[155 111 150 182 123 109 105 115 117 166 151 112] -> J503
[159 108 154 197 131 117  91 120  92 181 149 124] -> J370
[151 104 148 187 126 107 106 115 107 163 150 114] -> J351
[158 115 156 196 127 111  99 120 101 182 152 111] -> J639
[155 104 154 190 125 111 103 114 106 166 150 111] -> J225
[160 115 151 193 124 114  97 121  95 179 152 121] -> J817
[158 107 148 190 129 109 101 115 101 177 153 111] -> J466
[159 118 154 197 131 117  91 120  92 181 149 124] -> J46
back: [109 129] : J466
back: [121 152 179  95 121  97 114 124 193] : J817

[103 154 172 137  77 128  87 197 136 164 129 119 172 128 141  86 162 171
  63 157  94 168 132 123 105 181] -> J288
[ 86 162 172 132 118 100 175 108 184 148  62 136 102 134 108  80 128  99
  88 148 112  92 183  98  94 154] -> J817
[140 148 143 128 122 100 169 116 177 144  74 129 118 136 109  81 122  99
 100 148 117 102 180 107 109 152] -> J503
[157 121 155 129 154 109 139 104 100  82 119 173 121  90 125  86 162 181
 123  63 132 168  94 105 171 157] -> J225
back: [171 162  86] : J288
back: [157 171 105  94 168 132] : J225
back: [ 99 122  81 109 136 118 129  74 144 177] : J503
present: [100 175 108 184] : yes
back: [181 105 123 132 168  94 157  63 171 162  86] : J288
back: [118 129  74 144 177 116 169 100 122 128] : J503
back: [136 118 129  74 144 177 116 169] : J503

[145 125 140 130 158 116 129 108 124 143 158 149 121 124 133 123 142 139
 123 112 108 111 125 163 121 163 154 118 101 116 165 127 125 150 139 159
 153 146 174  93  58 123  85 139 139  98 174 120 126 147 117 147 126 153
 161 129 134 175 107 108 160 103 162] = J832
[140 133 119 127 143 114 145 114 119 132 144 128 124 122 134 132 151 112
 149 112 120 138 133 150 130 131 159 128  92 109 146 107 116 158 139 165
 150 142 150  96  85 116 102 118 147 101 155 127 121 134 133 142 121 126
 139 114 139 155 120 107 156 114 147] = J503
[144 126 141 130 158 115 131 109 125 141 155 149 121 124 136 124 147 136
 127 113 107 114 123 164 123 162 154 119  98 114 163 125 124 151 140 157
 152 145 171  92  60 122  89 137 137  97 169 119 127 143 118 148 125 147
 157 125 138 173 109 110 162 105 161] = J215
present: [139 123] : yes
back: [138 120 112 149 112] : J503
present: [170 119] : no
present: [ 92 128 159 131] : no

[135 158 158 105 119 125] : J370
[173 103 141 105 119 125] : J817
[169 141 102 158 129  84] : J215
[137  75 140 131 148 139] : J466
[135 158 158  82 102 150] : J832
[196 133 161  65  92 132] : J351
find: [135 158 158  82 102 150] : J832
back: [102 141] : J215
present: [105 119] : yes
present: [105 119] : yes

[133 141 109 130 117 121 135 116 128 122 138 126 138 114 139 117 140 133
 125 118 129 123]  J817
[132 131 131 139 127 131 103 123 133 154 143 125 140 136 140 137 138 114
 119 117 151 129]  J370
[147 141 136 130 126 116 135 129 139 112 120 150 112 127 140 111  98 132
 110 120 124 119]  J639
[140 151 134 143 136 143 121 134 120 132 117 120 124 123 156 124 128 139
 128 130 134 115]  J46
[116 131 127 131 133 154 103 131 123 139 107 105 106  91 113 129 118 117
 127  93 123 103]  J503
present: [151 135 143] : no
back: [120 110] : J639
back: [154 133 123 103 131 127 139 131 131] : J370
back: [105 107 139] : J503
present: [131 127] : yes
present: [119 124 120] : no
back: [140 127 112 150 120] : J639

[116 126 115 114  68  95 103 163  72  95] : J466
[ 95 116 119 105 147 125 113 105 132 143] : J322
[115 114  68  95 103 162  72 115 116 106] : J370
present: [116 119 105 147 125] : yes
present: [143 132] : no
back: [106 116] : J370
back: [116 115  72 162] : J370
back: [ 72 163 103  95  68 114 115] : J466

[117 132 141 130 135 133 138 136 111  94 143 150  99 120]  J288
[122 142 155 121 124 116 126 128 114 147 139 145 148 114]  J639
[117 132 130 136 143 137 157 146 142 118  98 137 132 140]  J225
[142 131 124 114 126 102 133 131  94 151 149 138 144  98]  J46
[138 123 128 140 138 124 138 141 135 142 141 146 116 140]  J832
[117 132 141 130 135 133 138 136 131 100 131 133 106 133]  J817
[116 129 135 138 142 140 137 141 141 116 138 128 124 140]  J322
[116 129 135 138 142 140 146 141 141 116 138 128 124 140]  J503
present: [156 146] : no
present: [116 129] : yes
find: [116 129 135 138 142 140 137 141 141 116 138 128 124 140] : J322
back: [140 124 128 138 116 141 141 146 140 142 138 135] : J503
find: [117 132 141 130 135 133 138 136 131 100 131 133 106 133] : J817

